Below are the code and all the weights of a small trained network. Each question names an input and a class and asks about switching units off, where a switched-off unit gives its printed mean instead of its output.

import numpy as np


def w(rows, s, z=0):
    codes = np.array(rows[::2]) - 128.0
    scale = np.full(codes.shape[1], s)
    scale[-1] = z or s
    return codes * scale


def f(y):
    return y / 2 * (1 + np.tanh(0.7978845608 * (y + 0.044715 * y**3)))


def log_softmax(a):
    a = a - a.max(-1, keepdims=True)
    return a - np.log(np.exp(a).sum(-1, keepdims=True))


def net(x, mask):
    res = np.array(x, float).reshape(1, 8) / 4 @ E
    y = f(res @ A[0][:, :-1].T + A[0][:, -1])
    res = res + np.where(mask, y, B[0][:, -1]) @ B[0][:, :-1]
    return log_softmax(res[-1] @ U[:, :-1].T + U[:, -1])


A, B = {}, {}
E = w([
[218,125,175,59,92,176,107,104,104,226],'x0',
[157,160,231,99,207,135,138,191,182,105],'x1',
[208,43,151,166,131,140,115,108,122,147],'x2',
[134,108,104,137,33,98,90,68,108,109],'x3',
[85,75,203,91,219,76,31,95,59,123],'x4',
[79,126,232,97,76,3,211,124,156,105],'x5',
[154,129,62,147,85,112,133,149,109,34],'x6',
[142,202,148,233,145,153,133,23,186,122],'x7',
],0.007)
A[0] = w([
[190,123,132,116,70,133,138,104,105,198,216],'n1',
[82,129,98,203,136,119,84,34,83,109,226],'n2',
[112,184,128,117,233,206,55,203,124,102,163],'n3',
[196,78,146,122,165,163,69,172,111,178,252],'n4',
[165,200,43,155,44,175,180,117,152,86,154],'n5',
[153,138,132,168,118,106,205,143,193,37,156],'n6',
[65,189,246,111,122,2,148,131,195,111,250],'n7',
[126,145,62,225,68,148,10,82,111,118,62],'n8',
[154,166,85,72,59,159,217,181,143,146,228],'n9',
[108,79,81,57,84,60,94,205,76,49,163],'n10',
[95,105,116,113,34,96,162,109,104,163,200],'n11',
[116,156,103,192,87,129,232,177,187,27,235],'n12',
],0.0074,0.0029)
B[0] = w([
[218,145,192,59,141,191,110,81,151,133,170],'n1',
[210,127,78,154,102,117,205,58,134,86,192],'n2',
[86,227,152,93,190,157,135,234,201,169,192],'n3',
[193,169,213,112,179,161,134,132,150,102,185],'n4',
[140,110,37,198,41,187,129,77,175,175,202],'n5',
[92,228,149,196,156,71,134,143,154,59,183],'n6',
[98,131,167,148,214,157,253,62,14,175,248],'n7',
[102,94,91,172,101,105,230,65,88,86,191],'n8',
[203,69,113,186,51,167,54,128,166,135,192],'n9',
[48,72,135,76,83,81,44,240,100,136,208],'n10',
[133,105,145,40,136,131,96,134,148,169,177],'n11',
[61,203,75,221,134,76,115,184,141,45,216],'n12',
],0.0081,0.012)
U = w([
[254,144,231,62,179,198,44,152,180,158,177],'0',
[82,1,132,51,85,26,29,202,88,68,118],'1',
[151,189,87,233,149,124,175,118,148,29,240],'2',
[127,115,42,145,37,198,41,163,207,173,99],'3',
[177,47,145,157,138,178,238,11,56,167,29],'4',
[6,216,174,90,234,132,182,173,113,167,5],'5',
],0.0071,0.0025)

Each question gives the input, the list of numbers given to net, and the class t.
The units are the neurons (one row each of A and B). Each row of codes is followed by its name. A weight is (code - 128) times the scale printed after its matrix; where a second scale follows, it is the last column's (A, B and U).
mask holds one flag per neuron, in row order. A switched-off neuron (its flag False) gives its mean, the last column of its row in B, instead of its output. The means were averaged over made-up inputs and are rounded, as every weight is.
A unit's drop is (log p(t) with every unit on - log p(t) with that unit switched off) / (log p(t) with every unit on - log p(t) with every unit switched off).
The circuit of an input: a set's keep is (log p(t) with only the set's units on - log p(t) with every unit switched off) / (log p(t) with every unit on - log p(t) with every unit switched off). Starting from all 12 units, units are removed one at a time, each time the one whose removal leaves the highest keep (on an exact tie, the one counted first), for as long as the keep stays at least 0.8.
units of the circuit, in order: the units of the circuit, biggest drop first
most important unit: the unit with the biggest drop
top k neurons: the k neurons with the biggest drops, biggest first
drop when u is switched off: that unit's drop, to one decimal
input [1,-1,-6,3,7,-8,-5,-5], class 0: most important unit	n7
input [2,-4,-4,6,0,6,3,6], class 4: units of the circuit, in order	[n7; n3]
input [-1,8,-2,6,3,-7,-1,-4], class 0: top 3 neurons	[n7; n12; n4]
input [8,4,2,-2,-6,-6,6,3], class 3: top 4 neurons	[n5; n7; n9; n11]
input [-6,-7,4,-8,-8,2,8,-5], class 3: top 2 neurons	[n5; n9]
input [8,-8,0,6,-7,0,8,3], class 3: top 2 neurons	[n7; n5]
input [4,-1,-3,6,-5,4,3,2], class 3: top 3 neurons	[n5; n9; n11]
input [-5,3,-3,5,-1,5,-3,3], class 5: top 2 neurons	[n7; n9]
input [0,5,-1,4,7,-3,4,1], class 0: top 3 neurons	[n12; n7; n6]
input [-1,-1,1,-7,-1,-8,-8,-2], class 0: top 2 neurons	[n7; n4]
input [7,-4,7,-1,6,-8,-6,3], class 0: top 2 neurons	[n4; n7]
input [4,1,-6,2,4,0,-5,-7], class 0: top 4 neurons	[n12; n4; n8; n6]
input [-5,-3,-5,-6,5,-3,1,-7], class 1: top 2 neurons	[n10; n7]
input [-5,-6,-7,-4,-2,2,2,-7], class 1: units of the circuit, in order	[n10]
input [-8,-4,4,-7,1,1,-3,-5], class 1: units of the circuit, in order	[n7; n10]
input [3,2,1,2,-1,8,-1,8], class 5: units of the circuit, in order	[n6; n9; n7]
input [8,0,-7,-8,-7,4,-4,-2], class 0: units of the circuit, in order	[n9; n1]
input [7,-6,-3,-2,-3,5,-3,-1], class 0: units of the circuit, in order	[n1; n8]
input [-3,-4,2,-7,2,2,-3,-4], class 1: units of the circuit, in order	[n7; n6]
input [0,-5,-6,7,3,8,7,0], class 1: units of the circuit, in order	[n10]
input [5,0,-2,7,-4,5,8,-3], class 3: drop when n9 is switched off	0.2
